Here is a tiny trained network, its code and every weight. The questions are about switching its units off for an input and a class, where a switched-off unit gives its printed mean instead of its output.

import numpy as np


def w(rows, s, z=0):
    codes = np.array(rows[::2]) - 128.0
    scale = np.full(codes.shape[1], s)
    scale[-1] = z or s
    return codes * scale


def f(y):
    return np.maximum(y, 0)


def log_softmax(a):
    a = a - a.max(-1, keepdims=True)
    return a - np.log(np.exp(a).sum(-1, keepdims=True))


def net(x, mask):
    res = np.array(x, float).reshape(1, 5) / 4 @ E
    y = f(res @ A[0][:, :-1].T + A[0][:, -1])
    res = res + np.where(mask, y, B[0][:, -1]) @ B[0][:, :-1]
    return log_softmax(res[-1] @ U[:, :-1].T + U[:, -1])


A, B = {}, {}
E = w([
[123,250,94,91,165,45,219],'x0',
[187,35,96,254,162,14,138],'x1',
[53,185,238,64,124,2,149],'x2',
[136,193,213,120,31,62,82],'x3',
[16,194,76,232,165,79,73],'x4',
],0.0093)
A[0] = w([
[151,100,140,237,134,130,78,172],'neuron 0',
[127,163,154,108,45,182,117,203],'neuron 1',
[139,134,235,92,94,118,126,110],'neuron 2',
[86,159,119,123,90,98,118,145],'neuron 3',
[119,165,192,118,101,126,126,202],'neuron 4',
[157,145,85,66,135,117,212,175],'neuron 5',
[147,78,69,203,116,135,103,156],'neuron 6',
[128,165,195,58,70,103,78,153],'neuron 7',
[123,148,109,110,194,114,198,169],'neuron 8',
[62,246,146,134,87,74,129,177],'neuron 9',
[114,109,108,177,232,90,161,254],'neuron 10',
],0.012,0.0058)
B[0] = w([
[194,87,112,190,144,98,95,233],'neuron 0',
[133,71,33,77,118,156,173,199],'neuron 1',
[152,70,133,66,87,101,114,193],'neuron 2',
[107,186,123,122,152,92,126,174],'neuron 3',
[101,78,96,146,114,46,111,189],'neuron 4',
[132,166,147,78,109,137,187,204],'neuron 5',
[225,123,140,199,138,158,153,240],'neuron 6',
[152,66,96,75,92,43,129,212],'neuron 7',
[100,198,164,116,137,163,125,199],'neuron 8',
[33,128,79,139,190,83,113,248],'neuron 9',
[162,148,249,157,147,143,104,254],'neuron 10',
],0.012,0.016)
U = w([
[199,124,141,176,134,144,115,86],'0',
[118,72,128,82,28,87,110,134],'1',
[113,88,107,111,134,249,93,252],'2',
[139,196,170,72,140,172,201,138],'3',
[89,135,35,100,164,105,135,57],'4',
[52,167,172,133,173,86,94,123],'5',
],0.013,0.0025)

Each question gives the input, the list of numbers given to net, and the class t.
The units are the neurons (one row each of A and B). Each row of codes is followed by its name. A weight is (code - 128) times the scale printed after its matrix; where a second scale follows, it is the last column's (A, B and U).
mask holds one flag per neuron, in row order. A switched-off neuron (its flag False) gives its mean, the last column of its row in B, instead of its output. The means were averaged over made-up inputs and are rounded, as every weight is.
A unit's drop is (log p(t) with every unit on - log p(t) with that unit switched off) / (log p(t) with every unit on - log p(t) with every unit switched off).
The circuit of an input: a set's keep is (log p(t) with only the set's units on - log p(t) with every unit switched off) / (log p(t) with every unit on - log p(t) with every unit switched off). Starting from all 11 units, units are removed one at a time, each time the one whose removal leaves the highest keep (on an exact tie, the one counted first), for as long as the keep stays at least 0.8.
units of the circuit, in order: the units of the circuit, biggest drop first
unit that matters most: the unit with the biggest drop
k most important neurons: the k neurons with the biggest drops, biggest first
drop when u is switched off: that unit's drop, to one decimal
input [-6,-6,5,6,8], class 4: unit that matters most	neuron 9
input [1,-2,-6,-1,-7], class 3: 2 most important neurons	neuron 5; neuron 0
input [-1,-2,-7,4,-5], class 2: units of the circuit, in order	neuron 7; neuron 1
input [8,4,-4,-3,8], class 0: 3 most important neurons	neuron 6; neuron 0; neuron 10
input [1,4,3,1,-1], class 5: units of the circuit, in order	neuron 6; neuron 1
input [0,-6,-4,-1,1], class 2: 2 most important neurons	neuron 9; neuron 7
input [-3,-5,-6,5,0], class 1: 2 most important neurons	neuron 9; neuron 7
input [-5,4,1,6,8], class 0: 3 most important neurons	neuron 0; neuron 6; neuron 8
input [-6,-1,8,-2,3], class 1: 2 most important neurons	neuron 7; neuron 2
input [8,-2,5,6,-5], class 1: 2 most important neurons	neuron 2; neuron 7
input [4,-1,-6,3,-1], class 3: 2 most important neurons	neuron 9; neuron 0
input [7,-3,-8,5,2], class 4: drop when neuron 10 is switched off	0.2
input [-8,-4,6,1,5], class 1: drop when neuron 7 is switched off	0.5
input [-2,-4,-1,1,4], class 4: drop when neuron 10 is switched off	0.2
input [3,-6,4,4,7], class 4: unit that matters most	neuron 9
